Here is a tiny trained network, its code and every weight. The questions are about switching its units off for an input and a class, where a switched-off unit gives its printed mean instead of its output.

import numpy as np


def w(rows, s, z=0):
    codes = np.array(rows[::2]) - 128.0
    scale = np.full(codes.shape[1], s)
    scale[-1] = z or s
    return codes * scale


def norm(h):
    return h / np.sqrt((h * h).mean(-1, keepdims=True) + 1e-5)


def f(y):
    return np.maximum(y, 0)


def log_softmax(a):
    a = a - a.max(-1, keepdims=True)
    return a - np.log(np.exp(a).sum(-1, keepdims=True))


def net(x, mask):
    res = np.array(x, float).reshape(1, 5) / 4 @ E
    u = 0
    for l in range(2):
        y = f(norm(res) @ A[l][:, :-1].T + A[l][:, -1])
        res = res + np.where(mask[u : u + 4], y, B[l][:, -1]) @ B[l][:, :-1]
        u += 4
    return log_softmax(norm(res)[-1] @ U[:, :-1].T + U[:, -1])


A, B = {}, {}
E = w([
[178,117,234,93,61,192,156,72],'x0',
[44,147,103,148,87,121,37,189],'x1',
[172,212,11,79,119,193,148,86],'x2',
[146,96,94,72,120,124,96,210],'x3',
[209,84,127,232,66,162,123,157],'x4',
],0.011)
A[0] = w([
[187,80,78,136,176,33,72,217,2],'0.n1',
[70,186,95,1,154,179,115,148,30],'0.n2',
[103,189,62,136,93,144,84,58,43],'0.n3',
[94,86,103,136,61,154,25,188,27],'0.n4',
],0.0094,0.0054)
B[0] = w([
[80,142,161,182,192,156,63,171,239],'0.n1',
[253,163,139,89,94,83,11,138,242],'0.n2',
[123,164,134,97,116,93,101,121,207],'0.n3',
[81,150,112,89,173,134,188,43,254],'0.n4',
],0.014,0.0041)
A[1] = w([
[155,106,145,48,141,124,115,164,252],'1.n1',
[178,170,7,165,94,139,145,102,126],'1.n2',
[138,78,79,164,134,88,124,212,43],'1.n3',
[197,97,194,178,86,217,150,88,200],'1.n4',
],0.013,0.0034)
B[1] = w([
[54,113,92,114,105,70,134,90,190],'1.n1',
[74,94,107,109,184,49,183,28,202],'1.n2',
[182,162,128,189,105,205,52,240,154],'1.n3',
[186,21,254,170,58,123,121,140,250],'1.n4',
],0.012)
U = w([
[211,178,139,105,68,112,31,193,197],'0',
[109,147,83,54,154,46,146,25,200],'1',
[42,153,123,220,212,192,102,242,123],'2',
[181,124,40,177,149,194,173,137,25],'3',
[155,168,95,118,104,188,252,192,3],'4',
[161,156,102,129,109,218,166,147,24],'5',
[149,18,231,169,115,102,209,86,208],'6',
],0.014,0.0077)

Each question gives the input, the list of numbers given to net, and the class t.
The units are the neurons (one row each of A and B). Each row of codes is followed by its name. A weight is (code - 128) times the scale printed after its matrix; where a second scale follows, it is the last column's (A, B and U).
mask holds one flag per neuron, layer by layer. A switched-off neuron (its flag False) gives its mean, the last column of its row in B, instead of its output. The means were averaged over made-up inputs and are rounded, as every weight is.
A unit's drop is (log p(t) with every unit on - log p(t) with that unit switched off) / (log p(t) with every unit on - log p(t) with every unit switched off).
The circuit of an input: a set's keep is (log p(t) with only the set's units on - log p(t) with every unit switched off) / (log p(t) with every unit on - log p(t) with every unit switched off). Starting from all 8 units, units are removed one at a time, each time the one whose removal leaves the highest keep (on an exact tie, the one counted first), for as long as the keep stays at least 0.8.
circuit, biggest first: the units of the circuit, biggest drop first
unit that matters most: the unit with the biggest drop
k most important neurons: the k neurons with the biggest drops, biggest first
top k neurons in layer l: the k neurons of layer l with the biggest drops, biggest first
drop of u: that unit's drop, to one decimal
input [1,7,-3,5,-3], class 1: unit that matters most	0.n4
input [2,-1,-3,2,-7], class 1: 2 most important neurons	(1.n1, 1.n4)
input [-2,1,2,-6,4], class 1: circuit, biggest first	(0.n3, 1.n4)
input [1,-1,-7,4,0], class 2: circuit, biggest first	(1.n4, 0.n1, 1.n2)
input [6,8,2,-8,-2], class 0: top 2 neurons in layer 0	(0.n3, 0.n4)
input [0,8,-3,-7,-2], class 2: circuit, biggest first	(1.n4, 1.n2)
input [4,0,-1,5,-3], class 1: top 2 neurons in layer 1	(1.n1, 1.n4)
input [5,7,2,1,-7], class 0: 2 most important neurons	(0.n2, 1.n2)
input [0,-6,6,7,3], class 1: 2 most important neurons	(1.n2, 1.n1)
input [-2,-4,0,7,7], class 2: 2 most important neurons	(0.n1, 0.n2)
input [4,3,8,0,3], class 1: 2 most important neurons	(1.n2, 0.n3)
input [-1,2,-3,0,6], class 2: 2 most important neurons	(0.n1, 1.n2)
input [7,7,3,-5,-4], class 0: 3 most important neurons	(1.n2, 0.n2, 0.n4)
input [0,2,-1,1,-1], class 1: circuit, biggest first	(1.n4)
input [-1,-3,-8,6,8], class 0: 2 most important neurons	(1.n3, 1.n2)
input [-1,-1,0,3,1], class 2: drop of 0.n1	0.4
input [7,5,3,8,0], class 1: drop of 0.n4	0.5
input [-5,7,1,0,6], class 2: drop of 0.n1	2.0
input [7,3,6,5,3], class 6: drop of 1.n4	0.7
input [0,-3,6,8,7], class 6: unit that matters most	1.n2
input [-3,1,3,1,2], class 1: top 2 neurons in layer 0	(0.n4, 0.n3)
